Below is a small trained network, with its code and all its weights. Each question gives an input and a class and asks what happens when units are switched off, that is, made to give their printed mean instead of their output.

import numpy as np


def w(rows, s, z=0):
    codes = np.array(rows[::2]) - 128.0
    scale = np.full(codes.shape[1], s)
    scale[-1] = z or s
    return codes * scale


def f(y):
    return np.maximum(y, 0)


def log_softmax(a):
    a = a - a.max(-1, keepdims=True)
    return a - np.log(np.exp(a).sum(-1, keepdims=True))


def net(x, mask):
    res = np.array(x, float).reshape(1, 3) / 4 @ E
    y = f(res @ A[0][:, :-1].T + A[0][:, -1])
    res = res + np.where(mask, y, B[0][:, -1]) @ B[0][:, :-1]
    return log_softmax(res[-1] @ U[:, :-1].T + U[:, -1])


A, B = {}, {}
E = w([
[254,119,82],'x0',
[113,241,60],'x1',
[82,62,4],'x2',
],0.0093)
A[0] = w([
[75,184,233,118],'n1',
[140,150,165,90],'n2',
[156,160,183,65],'n3',
[138,142,153,95],'n4',
[105,97,85,75],'n5',
[76,186,118,119],'n6',
[126,103,71,129],'n7',
[152,213,106,128],'n8',
[101,84,81,84],'n9',
[45,96,92,124],'n10',
[109,95,91,92],'n11',
[131,66,159,63],'n12',
[232,110,88,175],'n13',
[127,182,98,90],'n14',
[31,179,147,97],'n15',
[183,160,170,126],'n16',
[57,114,128,95],'n17',
[174,193,75,116],'n18',
[153,159,181,81],'n19',
[163,158,176,90],'n20',
[104,80,80,99],'n21',
[148,120,107,233],'n22',
[143,99,78,114],'n23',
[150,164,192,50],'n24',
[111,90,85,83],'n25',
[106,119,63,146],'n26',
[143,192,165,151],'n27',
[220,163,168,109],'n28',
[86,95,164,100],'n29',
[144,61,163,77],'n30',
[89,98,93,102],'n31',
[200,44,144,117],'n32',
[191,174,74,108],'n33',
[120,125,118,250],'n34',
[79,63,185,114],'n35',
[111,98,90,75],'n36',
[193,49,143,118],'n37',
[248,134,109,72],'n38',
[150,100,82,123],'n39',
[141,145,159,87],'n40',
[105,193,101,84],'n41',
[138,64,172,105],'n42',
[126,182,97,74],'n43',
[167,84,50,117],'n44',
[89,137,164,105],'n45',
[108,99,54,97],'n46',
],0.015,0.013)
B[0] = w([
[223,64,99,221],'n1',
[161,179,112,149],'n2',
[170,164,105,160],'n3',
[148,151,104,140],'n4',
[149,146,110,153],'n5',
[86,119,125,182],'n6',
[146,145,146,179],'n7',
[90,165,148,197],'n8',
[165,175,116,165],'n9',
[220,64,124,198],'n10',
[159,161,119,155],'n11',
[113,194,88,153],'n12',
[110,47,149,247],'n13',
[108,217,98,158],'n14',
[61,46,12,198],'n15',
[172,152,140,192],'n16',
[170,43,61,167],'n17',
[47,194,61,194],'n18',
[164,168,120,164],'n19',
[178,175,114,168],'n20',
[149,163,132,172],'n21',
[116,127,215,235],'n22',
[178,136,113,168],'n23',
[170,153,97,160],'n24',
[176,170,112,157],'n25',
[148,142,180,193],'n26',
[153,151,175,201],'n27',
[195,53,101,208],'n28',
[74,137,70,159],'n29',
[96,237,86,164],'n30',
[189,159,114,164],'n31',
[50,185,69,210],'n32',
[53,102,47,190],'n33',
[121,151,242,249],'n34',
[56,146,77,189],'n35',
[161,161,97,148],'n36',
[48,185,78,203],'n37',
[144,8,54,202],'n38',
[160,95,140,170],'n39',
[163,167,86,143],'n40',
[85,241,73,164],'n41',
[89,236,130,176],'n42',
[106,236,67,153],'n43',
[206,84,100,198],'n44',
[143,93,108,156],'n45',
[157,165,140,182],'n46',
],0.011,0.013)
U = w([
[196,131,139,4],'0',
[64,156,117,53],'1',
[127,82,102,238],'2',
[101,107,252,254],'3',
],0.027,0.0051)

Each question gives the input, the list of numbers given to net, and the class t.
The units are the neurons (one row each of A and B). Each row of codes is followed by its name. A weight is (code - 128) times the scale printed after its matrix; where a second scale follows, it is the last column's (A, B and U).
mask holds one flag per neuron, in row order. A switched-off neuron (its flag False) gives its mean, the last column of its row in B, instead of its output. The means were averaged over made-up inputs and are rounded, as every weight is.
A unit's drop is (log p(t) with every unit on - log p(t) with that unit switched off) / (log p(t) with every unit on - log p(t) with every unit switched off).
most important unit: the unit with the biggest drop
top k neurons: the k neurons with the biggest drops, biggest first
drop of u: that unit's drop, to one decimal
input [-5,-7,5], class 1: most important unit	n35
input [5,-4,0], class 2: top 2 neurons	n38, n13
input [6,8,-6], class 1: top 2 neurons	n18, n33
input [-6,-1,-6], class 0: top 4 neurons	n1, n33, n38, n13
input [6,1,-5], class 2: top 2 neurons	n38, n33
input [-8,-7,8], class 0: top 2 neurons	n10, n31
input [7,7,3], class 1: top 2 neurons	n18, n1
input [7,-7,7], class 0: top 2 neurons	n44, n23
input [8,7,-2], class 2: top 2 neurons	n38, n28
input [-8,-8,1], class 1: top 3 neurons	n35, n42, n30
input [-5,4,2], class 2: top 2 neurons	n10, n15
input [8,5,4], class 2: drop of n44	0.2
